Below is a small trained network, with its code and all its weights. Each question gives an input and a class and asks what happens when units are switched off, that is, made to give their printed mean instead of their output.

import numpy as np


def w(rows, s, z=0):
    codes = np.array(rows[::2]) - 128.0
    scale = np.full(codes.shape[1], s)
    scale[-1] = z or s
    return codes * scale


def norm(h):
    return h / np.sqrt((h * h).mean(-1, keepdims=True) + 1e-5)


def f(y):
    return np.maximum(y, 0)


def log_softmax(a):
    a = a - a.max(-1, keepdims=True)
    return a - np.log(np.exp(a).sum(-1, keepdims=True))


def net(x, mask):
    res = np.array(x, float).reshape(1, 4) / 4 @ E
    u = 0
    for l in range(4):
        y = f(norm(res) @ A[l][:, :-1].T + A[l][:, -1])
        res = res + np.where(mask[u : u + 5], y, B[l][:, -1]) @ B[l][:, :-1]
        u += 5
    return log_softmax(norm(res)[-1] @ U[:, :-1].T + U[:, -1])


A, B = {}, {}
E = w([
[83,171,106,8,88,153,124,193,140],'x0',
[133,119,123,131,113,121,132,137,129],'x1',
[109,102,1,136,159,109,185,67,157],'x2',
[48,217,152,217,114,100,157,250,104],'x3',
],0.0029)
A[0] = w([
[130,116,90,2,107,178,119,144,171,77],'L0N1',
[55,195,53,71,70,163,146,168,143,14],'L0N2',
[75,130,7,138,163,64,212,95,167,129],'L0N3',
[108,118,18,113,122,164,163,69,133,90],'L0N4',
[111,109,42,48,129,141,177,82,135,3],'L0N5',
],0.0038,0.0047)
B[0] = w([
[48,203,105,204,61,158,48,106,92,194],'L0N1',
[245,16,175,105,228,34,166,100,164,173],'L0N2',
[119,133,54,172,103,219,124,114,94,254],'L0N3',
[66,135,105,57,163,115,134,208,175,198],'L0N4',
[46,187,163,20,111,59,80,214,254,163],'L0N5',
],0.0046,0.0039)
A[1] = w([
[102,138,153,67,67,58,111,85,120,4],'L1N1',
[99,133,139,133,142,58,177,177,115,142],'L1N2',
[181,81,166,73,137,34,39,88,172,108],'L1N3',
[85,96,1,34,161,144,247,129,169,246],'L1N4',
[202,93,134,136,129,220,101,54,74,4],'L1N5',
],0.0038,0.0014)
B[1] = w([
[72,135,86,162,156,155,198,108,96,145],'L1N1',
[155,111,130,97,209,59,111,116,164,167],'L1N2',
[46,93,141,163,143,157,253,47,117,169],'L1N3',
[250,149,208,207,237,57,81,173,77,253],'L1N4',
[162,62,142,109,146,44,167,159,192,164],'L1N5',
],0.004,0.0049)
A[2] = w([
[63,166,22,177,135,213,138,106,97,126],'L2N1',
[125,127,115,112,3,198,102,81,106,45],'L2N2',
[101,134,142,5,49,227,78,83,105,5],'L2N3',
[199,90,50,98,134,153,119,89,126,90],'L2N4',
[77,160,60,185,81,235,155,137,93,80],'L2N5',
],0.0046,0.0022)
B[2] = w([
[76,122,203,85,37,200,181,77,90,249],'L2N1',
[154,70,129,192,117,206,192,123,87,189],'L2N2',
[71,73,23,156,133,196,205,107,64,242],'L2N3',
[130,177,77,112,113,98,112,235,112,191],'L2N4',
[67,126,96,115,65,253,193,56,36,201],'L2N5',
],0.0047,0.002)
A[3] = w([
[91,121,157,81,127,90,200,144,166,61],'L3N1',
[78,166,79,2,115,104,110,199,163,104],'L3N2',
[63,177,83,31,92,107,80,172,148,44],'L3N3',
[146,213,159,212,124,84,61,181,108,2],'L3N4',
[168,77,200,126,101,112,178,63,143,24],'L3N5',
],0.0051,0.0016)
B[3] = w([
[62,166,148,94,89,136,116,101,161,152],'L3N1',
[85,128,254,91,65,84,69,67,202,195],'L3N2',
[99,135,215,71,70,128,96,99,163,178],'L3N3',
[200,75,24,102,174,122,153,75,141,254],'L3N4',
[62,239,145,42,64,125,50,219,153,182],'L3N5',
],0.005,0.0041)
U = w([
[91,155,241,40,85,91,72,126,185,159],'0',
[255,120,70,161,222,67,126,148,124,210],'1',
[66,123,69,168,77,247,192,93,44,3],'2',
],0.008,0.00057)

Each question gives the input, the list of numbers given to net, and the class t.
The units are the neurons (one row each of A and B). Each row of codes is followed by its name. A weight is (code - 128) times the scale printed after its matrix; where a second scale follows, it is the last column's (A, B and U).
mask holds one flag per neuron, layer by layer. A switched-off neuron (its flag False) gives its mean, the last column of its row in B, instead of its output. The means were averaged over made-up inputs and are rounded, as every weight is.
A unit's drop is (log p(t) with every unit on - log p(t) with that unit switched off) / (log p(t) with every unit on - log p(t) with every unit switched off).
The circuit of an input: a set's keep is (log p(t) with only the set's units on - log p(t) with every unit switched off) / (log p(t) with every unit on - log p(t) with every unit switched off). Starting from the 12 units with the biggest drops (on a tie, the unit counted first), units are removed one at a time, each time the one whose removal leaves the highest keep (on an exact tie, the one counted first), for as long as the keep stays at least 0.8.
circuit, biggest first: the units of the circuit, biggest drop first
unit that matters most: the unit with the biggest drop
top k neurons: the k neurons with the biggest drops, biggest first
k most important neurons of layer l: the k neurons of layer l with the biggest drops, biggest first
drop of u: that unit's drop, to one decimal
input [8,1,1,5], class 1: circuit, biggest first -> (L0N2; L1N4)
input [-7,4,-8,4], class 1: circuit, biggest first -> (L3N4)
input [3,-5,-8,-8], class 2: top 2 neurons -> (L2N3; L1N4)
input [6,3,7,0], class 0: 2 most important neurons of layer 3 -> (L3N2; L3N3)
input [-3,3,-6,1], class 1: top 4 neurons -> (L0N2; L2N1; L3N4; L3N2)
input [2,8,3,-2], class 0: top 2 neurons -> (L0N5; L0N4)
input [-8,-2,-7,-3], class 0: top 2 neurons -> (L3N5; L1N4)
input [2,-1,7,-8], class 0: circuit, biggest first -> (L0N5; L3N2)
input [-2,-2,-7,7], class 1: top 2 neurons -> (L3N4; L0N3)
input [-5,-4,-5,6], class 1: top 2 neurons -> (L0N3; L3N4)
input [8,3,5,0], class 0: top 4 neurons -> (L0N5; L3N2; L0N1; L0N4)
input [-1,4,0,-5], class 0: top 2 neurons -> (L0N3; L1N3)
input [8,-4,6,2], class 1: top 3 neurons -> (L0N2; L1N4; L0N3)
input [-4,3,-2,-3], class 0: circuit, biggest first -> (L3N5)
input [-7,7,-2,-7], class 0: top 2 neurons -> (L3N5; L1N4)
input [7,-6,-2,-1], class 2: top 2 neurons -> (L0N1; L1N4)
input [7,-7,0,-8], class 2: 2 most important neurons of layer 2 -> (L2N3; L2N2)
input [-2,-2,-6,5], class 1: top 2 neurons -> (L0N3; L3N4)
input [7,-5,-1,-5], class 2: top 2 neurons -> (L0N1; L2N3)
input [-4,6,-4,2], class 1: unit that matters most -> L0N3
input [-4,-5,-2,-6], class 0: drop of L3N5 -> 0.4
input [4,6,-1,-5], class 2: drop of L0N1 -> 2.2
input [1,7,-4,-4], class 2: drop of L0N1 -> 0.8
input [5,-5,-1,-6], class 2: drop of L0N1 -> 1.6
